Below are the code and all the weights of a small trained network. Each question names an input and a class and asks about switching units off, where a switched-off unit gives its printed mean instead of its output.

import numpy as np


def w(rows, s, z=0):
    codes = np.array(rows[::2]) - 128.0
    scale = np.full(codes.shape[1], s)
    scale[-1] = z or s
    return codes * scale


def f(y):
    return y / 2 * (1 + np.tanh(0.7978845608 * (y + 0.044715 * y**3)))


def log_softmax(a):
    a = a - a.max(-1, keepdims=True)
    return a - np.log(np.exp(a).sum(-1, keepdims=True))


def net(x, mask):
    res = np.array(x, float).reshape(1, 8) / 4 @ E
    y = f(res @ A[0][:, :-1].T + A[0][:, -1])
    res = res + np.where(mask, y, B[0][:, -1]) @ B[0][:, :-1]
    return log_softmax(res[-1] @ U[:, :-1].T + U[:, -1])


A, B = {}, {}
E = w([
[10,100,148,233],'x0',
[129,124,132,126],'x1',
[126,139,119,132],'x2',
[202,178,231,206],'x3',
[123,150,107,134],'x4',
[129,122,133,126],'x5',
[53,229,200,52],'x6',
[134,99,154,120],'x7',
],0.011)
A[0] = w([
[144,64,57,121,183],'N0',
[180,146,159,202,132],'N1',
[100,180,148,86,159],'N2',
[237,165,124,121,189],'N3',
[93,63,146,106,187],'N4',
[186,95,47,166,254],'N5',
[73,127,130,16,187],'N6',
[99,181,202,81,148],'N7',
[89,115,40,93,232],'N8',
[147,180,118,139,114],'N9',
[200,151,108,68,231],'N10',
[180,183,194,189,175],'N11',
[154,76,99,255,190],'N12',
[20,101,153,210,191],'N13',
],0.013,0.0099)
B[0] = w([
[131,50,117,93,222],'N0',
[139,157,146,207,186],'N1',
[128,233,169,97,190],'N2',
[147,70,186,142,231],'N3',
[121,127,86,100,180],'N4',
[182,50,119,134,254],'N5',
[172,197,102,60,233],'N6',
[87,192,166,115,210],'N7',
[146,109,84,70,243],'N8',
[106,112,170,129,140],'N9',
[233,110,212,109,248],'N10',
[54,128,245,211,221],'N11',
[117,75,78,194,238],'N12',
[19,177,55,129,245],'N13',
],0.012,0.015)
U = w([
[190,62,114,78,254],'0',
[194,87,182,192,91],'1',
[95,85,24,118,151],'2',
[111,116,94,248,60],'3',
[205,204,123,54,154],'4',
[146,177,226,123,89],'5',
[76,207,51,81,66],'6',
[46,190,158,158,99],'7',
],0.012,0.0034)

Each question gives the input, the list of numbers given to net, and the class t.
The units are the neurons (one row each of A and B). Each row of codes is followed by its name. A weight is (code - 128) times the scale printed after its matrix; where a second scale follows, it is the last column's (A, B and U).
mask holds one flag per neuron, in row order. A switched-off neuron (its flag False) gives its mean, the last column of its row in B, instead of its output. The means were averaged over made-up inputs and are rounded, as every weight is.
A unit's drop is (log p(t) with every unit on - log p(t) with that unit switched off) / (log p(t) with every unit on - log p(t) with every unit switched off).
The circuit of an input: a set's keep is (log p(t) with only the set's units on - log p(t) with every unit switched off) / (log p(t) with every unit on - log p(t) with every unit switched off). Starting from the 12 units with the biggest drops (on a tie, the unit counted first), units are removed one at a time, each time the one whose removal leaves the highest keep (on an exact tie, the one counted first), for as long as the keep stays at least 0.8.
units of the circuit, in order: the units of the circuit, biggest drop first
top k neurons: the k neurons with the biggest drops, biggest first
drop of u: that unit's drop, to one decimal
input [5,-4,4,1,-3,-7,-6,4], class 3: units of the circuit, in order -> N12
input [5,-5,4,-2,-1,8,0,4], class 2: top 2 neurons -> N2; N7
input [1,-6,-4,1,6,4,-3,-5], class 3: top 2 neurons -> N10; N6
input [1,7,3,2,-2,-5,0,0], class 3: units of the circuit, in order -> N10; N6
input [-8,6,2,1,-2,8,7,-2], class 5: top 3 neurons -> N3; N8; N7
input [1,-2,-5,2,-5,0,0,7], class 3: units of the circuit, in order -> N10; N6
input [7,2,1,0,7,7,-6,-5], class 2: units of the circuit, in order -> N11; N13
input [5,-3,1,6,5,8,0,2], class 3: top 2 neurons -> N12; N2
input [7,0,6,0,5,6,-8,1], class 2: top 3 neurons -> N11; N13; N0
input [1,-8,-7,6,4,6,-5,-6], class 3: top 2 neurons -> N12; N10
input [6,7,-6,2,-7,0,1,-3], class 7: top 2 neurons -> N13; N5
input [-8,3,4,7,3,-8,1,-5], class 5: top 2 neurons -> N12; N11
input [0,3,5,-8,-5,2,2,5], class 4: top 3 neurons -> N6; N13; N12
input [-5,-6,8,-8,4,-3,1,0], class 4: units of the circuit, in order -> N6
input [0,8,1,-4,0,3,4,6], class 4: top 2 neurons -> N13; N6
input [-7,-1,2,2,3,-6,0,4], class 1: drop of N13 -> 0.1
input [-6,-7,-7,1,5,-2,6,-8], class 5: drop of N3 -> 0.4
input [1,2,4,5,3,1,3,-3], class 7: drop of N10 -> 0.4
